Below is a small trained network, with its code and all its weights. Each question gives an input and a class and asks what happens when units are switched off, that is, made to give their printed mean instead of their output.

import numpy as np


def w(rows, s, z=0):
    codes = np.array(rows[::2]) - 128.0
    scale = np.full(codes.shape[1], s)
    scale[-1] = z or s
    return codes * scale


def f(y):
    return np.maximum(y, 0)


def log_softmax(a):
    a = a - a.max(-1, keepdims=True)
    return a - np.log(np.exp(a).sum(-1, keepdims=True))


def net(x, mask):
    res = np.array(x, float).reshape(1, 4) / 4 @ E
    y = f(res @ A[0][:, :-1].T + A[0][:, -1])
    res = res + np.where(mask, y, B[0][:, -1]) @ B[0][:, :-1]
    return log_softmax(res[-1] @ U[:, :-1].T + U[:, -1])


A, B = {}, {}
E = w([
[142,195,178,93,78,77],'x0',
[123,123,134,128,124,135],'x1',
[83,120,72,49,139,134],'x2',
[48,91,132,144,178,3],'x3',
],0.012)
A[0] = w([
[128,136,109,123,28,184,117],'n0',
[142,105,148,206,184,53,133],'n1',
[56,135,184,131,92,77,139],'n2',
[159,103,27,166,214,156,117],'n3',
[185,113,154,102,118,142,172],'n4',
[97,21,117,174,145,130,117],'n5',
[108,122,99,73,169,57,118],'n6',
[153,52,60,196,131,156,141],'n7',
[193,108,127,129,105,168,105],'n8',
[200,116,85,95,56,179,106],'n9',
[194,109,113,61,127,148,205],'n10',
[128,184,205,95,132,100,153],'n11',
[177,141,94,99,106,154,78],'n12',
[178,134,136,138,87,145,140],'n13',
[114,153,85,18,146,123,121],'n14',
[132,39,145,82,121,75,139],'n15',
[152,153,177,49,57,78,103],'n16',
[88,99,65,17,132,143,116],'n17',
[171,172,188,254,139,111,149],'n18',
[111,115,107,110,100,131,252],'n19',
],0.011)
B[0] = w([
[126,126,83,134,164,129,199],'n0',
[205,96,28,111,126,196,227],'n1',
[97,111,70,97,167,187,219],'n2',
[22,124,136,167,56,74,206],'n3',
[90,104,110,70,187,131,194],'n4',
[124,116,83,148,101,55,198],'n5',
[181,124,55,118,150,201,217],'n6',
[50,163,148,117,35,68,208],'n7',
[174,160,65,142,108,100,185],'n8',
[106,135,66,131,142,144,216],'n9',
[153,69,107,78,143,114,226],'n10',
[22,104,100,118,76,138,212],'n11',
[172,149,58,174,156,155,164],'n12',
[132,61,64,119,136,139,189],'n13',
[178,21,238,253,108,254,208],'n14',
[160,106,92,113,168,161,196],'n15',
[29,202,96,217,5,86,205],'n16',
[177,111,167,199,95,167,226],'n17',
[172,37,177,140,105,211,244],'n18',
[158,62,141,42,102,76,253],'n19',
],0.0074,0.011)
U = w([
[158,125,32,113,161,148,58],'0',
[190,70,193,208,98,176,85],'1',
[65,159,104,163,48,83,109],'2',
[148,87,125,64,112,121,255],'3',
[191,100,150,10,117,67,161],'4',
[73,216,163,113,211,122,95],'5',
[151,203,198,142,177,82,87],'6',
],0.012,0.0089)

Each question gives the input, the list of numbers given to net, and the class t.
The units are the neurons (one row each of A and B). Each row of codes is followed by its name. A weight is (code - 128) times the scale printed after its matrix; where a second scale follows, it is the last column's (A, B and U).
mask holds one flag per neuron, in row order. A switched-off neuron (its flag False) gives its mean, the last column of its row in B, instead of its output. The means were averaged over made-up inputs and are rounded, as every weight is.
A unit's drop is (log p(t) with every unit on - log p(t) with that unit switched off) / (log p(t) with every unit on - log p(t) with every unit switched off).
The circuit of an input: a set's keep is (log p(t) with only the set's units on - log p(t) with every unit switched off) / (log p(t) with every unit on - log p(t) with every unit switched off). Starting from the 12 units with the biggest drops (on a tie, the unit counted first), units are removed one at a time, each time the one whose removal leaves the highest keep (on an exact tie, the one counted first), for as long as the keep stays at least 0.8.
circuit, biggest first: the units of the circuit, biggest drop first
unit that matters most: the unit with the biggest drop
k most important neurons: the k neurons with the biggest drops, biggest first
drop when u is switched off: that unit's drop, to one decimal
input [-8,5,-1,7], class 2: 3 most important neurons => (n3, n7, n5)
input [0,-2,8,-5], class 1: unit that matters most => n14
input [-5,-1,-2,4], class 2: circuit, biggest first => (n7, n3)
input [4,-6,-2,7], class 0: circuit, biggest first => (n1, n2)
input [7,0,-4,2], class 2: 3 most important neurons => (n16, n11, n14)
input [8,0,8,3], class 1: 2 most important neurons => (n14, n17)
input [-8,5,-2,7], class 2: 4 most important neurons => (n7, n3, n5, n10)
input [1,-5,-4,5], class 0: 2 most important neurons => (n1, n14)
input [-8,-8,7,4], class 2: 4 most important neurons => (n3, n7, n18, n5)
input [-6,5,4,2], class 2: circuit, biggest first => (n3, n7)
input [-8,-3,8,-7], class 1: 3 most important neurons => (n14, n17, n16)
input [6,-3,-3,7], class 0: 2 most important neurons => (n1, n2)
input [7,-2,3,-6], class 2: 3 most important neurons => (n16, n1, n6)
input [-2,0,6,-5], class 1: circuit, biggest first => (n14)
input [-7,3,-1,6], class 2: 2 most important neurons => (n3, n7)
input [-6,1,-3,5], class 2: 4 most important neurons => (n7, n3, n5, n10)
input [-1,-8,-3,-1], class 3: drop when n14 is switched off => 1.6
input [7,-4,-5,2], class 2: drop when n6 is switched off => 0.1
input [3,-2,-4,-7], class 0: drop when n6 is switched off => 0.0
input [5,-7,3,8], class 0: unit that matters most => n6
